Below is a small trained network, with its code and all its weights. Each question gives an input and a class and asks what happens when units are switched off, that is, made to give their printed mean instead of their output.

import numpy as np


def w(rows, s, z=0):
    codes = np.array(rows[::2]) - 128.0
    scale = np.full(codes.shape[1], s)
    scale[-1] = z or s
    return codes * scale


def f(y):
    return y / 2 * (1 + np.tanh(0.7978845608 * (y + 0.044715 * y**3)))


def log_softmax(a):
    a = a - a.max(-1, keepdims=True)
    return a - np.log(np.exp(a).sum(-1, keepdims=True))


def net(x, mask):
    res = np.array(x, float).reshape(1, 4) / 4 @ E
    y = f(res @ A[0][:, :-1].T + A[0][:, -1])
    res = res + np.where(mask, y, B[0][:, -1]) @ B[0][:, :-1]
    return log_softmax(res[-1] @ U[:, :-1].T + U[:, -1])


A, B = {}, {}
E = w([
[118,83,119,150,127,136],'x0',
[209,110,73,105,249,151],'x1',
[164,201,162,211,131,170],'x2',
[82,202,52,168,178,31],'x3',
],0.015)
A[0] = w([
[173,153,165,215,141,135,174],'neuron 1',
[135,111,177,114,61,142,201],'neuron 2',
[140,100,85,190,128,159,125],'neuron 3',
[90,99,119,66,135,107,252],'neuron 4',
[103,100,149,81,83,109,206],'neuron 5',
[116,160,139,173,105,101,121],'neuron 6',
[162,106,120,149,28,111,149],'neuron 7',
[81,162,146,144,98,88,146],'neuron 8',
[131,110,185,105,44,162,217],'neuron 9',
[184,130,51,164,197,91,61],'neuron 10',
[196,105,153,72,145,152,170],'neuron 11',
[119,121,163,146,113,141,99],'neuron 12',
[124,120,60,117,187,99,151],'neuron 13',
[89,94,112,13,124,95,254],'neuron 14',
[76,138,134,118,97,55,175],'neuron 15',
[89,151,88,183,162,47,192],'neuron 16',
[147,61,128,141,116,94,161],'neuron 17',
[128,107,209,107,36,151,222],'neuron 18',
[205,110,151,91,142,173,155],'neuron 19',
[92,109,151,99,119,161,177],'neuron 20',
[173,105,149,97,158,193,131],'neuron 21',
[136,95,127,109,138,174,147],'neuron 22',
[166,169,163,252,146,174,193],'neuron 23',
[51,157,114,164,80,85,146],'neuron 24',
],0.015,0.0082)
B[0] = w([
[137,181,154,174,82,191,211],'neuron 1',
[134,182,183,87,163,108,203],'neuron 2',
[145,137,130,118,111,147,154],'neuron 3',
[80,70,87,62,174,90,200],'neuron 4',
[104,127,106,88,174,91,187],'neuron 5',
[89,124,136,223,93,153,177],'neuron 6',
[99,163,151,105,129,143,178],'neuron 7',
[82,115,109,164,93,128,193],'neuron 8',
[130,163,186,88,147,141,225],'neuron 9',
[177,214,245,65,135,105,217],'neuron 10',
[207,50,66,135,134,151,209],'neuron 11',
[118,165,152,156,150,153,150],'neuron 12',
[126,151,146,52,224,106,209],'neuron 13',
[126,82,103,97,196,75,227],'neuron 14',
[105,59,87,121,84,84,199],'neuron 15',
[50,142,147,143,99,114,238],'neuron 16',
[130,114,119,111,126,120,159],'neuron 17',
[130,182,193,90,143,114,238],'neuron 18',
[195,94,99,176,121,161,214],'neuron 19',
[144,133,135,101,217,91,168],'neuron 20',
[184,99,60,170,108,128,207],'neuron 21',
[174,104,91,132,160,132,176],'neuron 22',
[167,193,152,176,77,183,249],'neuron 23',
[77,91,95,167,48,124,215],'neuron 24',
],0.011,0.022)
U = w([
[132,143,187,12,151,62,240],'0',
[150,250,211,113,122,154,166],'1',
[35,73,47,99,91,97,6],'2',
[97,134,139,252,61,129,160],'3',
[183,48,42,114,160,132,141],'4',
[233,125,106,203,74,168,13],'5',
],0.011,0.0021)

Each question gives the input, the list of numbers given to net, and the class t.
The units are the neurons (one row each of A and B). Each row of codes is followed by its name. A weight is (code - 128) times the scale printed after its matrix; where a second scale follows, it is the last column's (A, B and U).
mask holds one flag per neuron, in row order. A switched-off neuron (its flag False) gives its mean, the last column of its row in B, instead of its output. The means were averaged over made-up inputs and are rounded, as every weight is.
A unit's drop is (log p(t) with every unit on - log p(t) with that unit switched off) / (log p(t) with every unit on - log p(t) with every unit switched off).
unit that matters most: the unit with the biggest drop
top k neurons: the k neurons with the biggest drops, biggest first
drop when u is switched off: that unit's drop, to one decimal
input [-5,-3,3,1], class 3: unit that matters most -> neuron 10
input [-6,6,-5,0], class 4: top 2 neurons -> (neuron 11; neuron 18)
input [0,0,0,4], class 2: top 2 neurons -> (neuron 23; neuron 18)
input [-7,-5,-3,1], class 2: top 2 neurons -> (neuron 10; neuron 24)
input [-2,-2,0,-1], class 0: top 2 neurons -> (neuron 23; neuron 1)
input [-3,-7,0,-8], class 0: top 4 neurons -> (neuron 23; neuron 5; neuron 1; neuron 20)
input [7,-8,5,1], class 3: top 2 neurons -> (neuron 24; neuron 10)
input [-5,1,5,-6], class 5: top 2 neurons -> (neuron 19; neuron 21)
input [1,-2,-7,1], class 2: top 2 neurons -> (neuron 10; neuron 15)
input [6,1,-6,-5], class 4: drop when neuron 10 is switched off -> 0.3
input [7,-8,6,1], class 3: drop when neuron 24 is switched off -> 3.1
input [0,1,4,-1], class 5: drop when neuron 10 is switched off -> 0.2
